Below is a small trained network, with its code and all its weights. Each question gives an input and a class and asks what happens when units are switched off, that is, made to give their printed mean instead of their output.

import numpy as np


def w(rows, s, z=0):
    codes = np.array(rows[::2]) - 128.0
    scale = np.full(codes.shape[1], s)
    scale[-1] = z or s
    return codes * scale


def norm(h):
    return h / np.sqrt((h * h).mean(-1, keepdims=True) + 1e-5)


def f(y):
    return np.maximum(y, 0)


def log_softmax(a):
    a = a - a.max(-1, keepdims=True)
    return a - np.log(np.exp(a).sum(-1, keepdims=True))


def net(x, mask):
    res = np.array(x, float).reshape(1, 4) / 4 @ E
    u = 0
    for l in range(4):
        y = f(norm(res) @ A[l][:, :-1].T + A[l][:, -1])
        res = res + np.where(mask[u : u + 6], y, B[l][:, -1]) @ B[l][:, :-1]
        u += 6
    return log_softmax(norm(res)[-1] @ U[:, :-1].T + U[:, -1])


A, B = {}, {}
E = w([
[66,92,146,189,180,79],'x0',
[94,86,147,187,15,124],'x1',
[133,27,109,181,43,190],'x2',
[180,93,1,141,117,88],'x3',
],0.00064)
A[0] = w([
[104,163,206,109,74,165,120],'0.n0',
[159,152,108,68,209,130,5],'0.n1',
[90,73,191,134,183,174,58],'0.n2',
[49,190,178,195,122,94,103],'0.n3',
[110,250,153,133,249,58,58],'0.n4',
[127,235,107,148,210,53,117],'0.n5',
],0.0019,0.0018)
B[0] = w([
[106,163,113,180,100,140,186],'0.n0',
[244,46,56,3,212,180,159],'0.n1',
[134,120,172,170,207,208,156],'0.n2',
[143,125,75,168,157,99,189],'0.n3',
[176,149,34,62,78,95,249],'0.n4',
[129,171,151,86,110,141,241],'0.n5',
],0.0024,0.0016)
A[1] = w([
[43,216,179,110,155,52,67],'1.n0',
[113,134,231,85,68,170,126],'1.n1',
[167,115,136,47,177,121,3],'1.n2',
[82,193,203,56,187,171,62],'1.n3',
[121,199,115,119,252,29,196],'1.n4',
[223,83,92,118,52,176,101],'1.n5',
],0.0021,0.0013)
B[1] = w([
[134,110,103,102,34,118,165],'1.n0',
[70,181,169,174,112,135,161],'1.n1',
[253,118,71,25,196,156,159],'1.n2',
[88,132,121,196,153,70,170],'1.n3',
[65,215,216,105,57,169,251],'1.n4',
[103,123,91,62,85,34,198],'1.n5',
],0.0023,0.0022)
A[2] = w([
[178,156,128,74,254,140,38],'2.n0',
[108,70,169,200,174,122,111],'2.n1',
[106,137,215,205,223,238,40],'2.n2',
[87,117,232,183,235,238,8],'2.n3',
[96,60,134,216,56,173,68],'2.n4',
[193,221,115,97,158,167,131],'2.n5',
],0.0027,0.0017)
B[2] = w([
[221,181,180,37,217,204,190],'2.n0',
[139,61,117,187,193,147,167],'2.n1',
[93,15,219,128,159,239,179],'2.n2',
[62,27,228,179,153,251,175],'2.n3',
[129,181,161,112,207,106,210],'2.n4',
[95,100,200,180,134,152,250],'2.n5',
],0.0033,0.0019)
A[3] = w([
[182,104,7,97,75,129,37],'3.n0',
[160,86,185,252,213,88,116],'3.n1',
[34,220,179,154,28,124,41],'3.n2',
[251,185,142,27,225,172,41],'3.n3',
[119,43,89,174,111,124,7],'3.n4',
[178,103,7,82,80,96,60],'3.n5',
],0.0029,0.0021)
B[3] = w([
[178,50,63,41,99,33,173],'3.n0',
[82,77,3,133,172,65,187],'3.n1',
[30,235,229,241,5,11,220],'3.n2',
[236,254,218,15,238,223,250],'3.n3',
[119,249,209,75,165,127,138],'3.n4',
[234,41,77,4,8,128,185],'3.n5',
],0.0027,0.0026)
U = w([
[35,24,24,226,209,25,100],'0',
[13,235,231,230,25,27,254],'1',
[233,20,4,19,16,37,187],'2',
[230,238,232,14,232,234,254],'3',
[235,143,20,222,96,235,1],'4',
[24,19,228,233,237,235,168],'5',
],0.004,0.0033)

Each question gives the input, the list of numbers given to net, and the class t.
The units are the neurons (one row each of A and B). Each row of codes is followed by its name. A weight is (code - 128) times the scale printed after its matrix; where a second scale follows, it is the last column's (A, B and U).
mask holds one flag per neuron, layer by layer. A switched-off neuron (its flag False) gives its mean, the last column of its row in B, instead of its output. The means were averaged over made-up inputs and are rounded, as every weight is.
A unit's drop is (log p(t) with every unit on - log p(t) with that unit switched off) / (log p(t) with every unit on - log p(t) with every unit switched off).
unit that matters most: the unit with the biggest drop
top k neurons: the k neurons with the biggest drops, biggest first
k most important neurons of layer l: the k neurons of layer l with the biggest drops, biggest first
drop when u is switched off: that unit's drop, to one decimal
input [-8,4,-8,8], class 1: top 4 neurons	(0.n4 2.n0 2.n5 0.n1)
input [1,-2,1,5], class 2: unit that matters most	2.n5
input [7,-5,2,-4], class 5: 2 most important neurons of layer 2	(2.n2 2.n3)
input [1,2,0,0], class 0: top 4 neurons	(0.n4 1.n4 2.n0 3.n1)
input [-1,0,-2,5], class 1: top 2 neurons	(0.n4 2.n0)
input [3,7,1,4], class 0: top 3 neurons	(0.n4 1.n4 2.n4)
input [4,-6,7,3], class 2: 3 most important neurons of layer 2	(2.n5 2.n3 2.n2)
input [5,4,8,2], class 0: top 2 neurons	(0.n4 3.n1)
input [-4,6,-6,7], class 2: 3 most important neurons of layer 1	(1.n4 1.n5 1.n1)
input [-4,7,-4,4], class 2: top 2 neurons	(1.n4 2.n5)
input [-8,-3,0,7], class 2: top 2 neurons	(1.n5 2.n0)
input [8,3,-1,4], class 0: drop when 0.n4 is switched off	0.4
input [-2,3,4,-5], class 5: drop when 2.n3 is switched off	0.2
input [8,8,5,-1], class 0: drop when 2.n1 is switched off	0.0
input [7,-4,-6,-8], class 1: unit that matters most	1.n4
input [4,-4,3,5], class 2: 2 most important neurons of layer 2	(2.n3 2.n5)
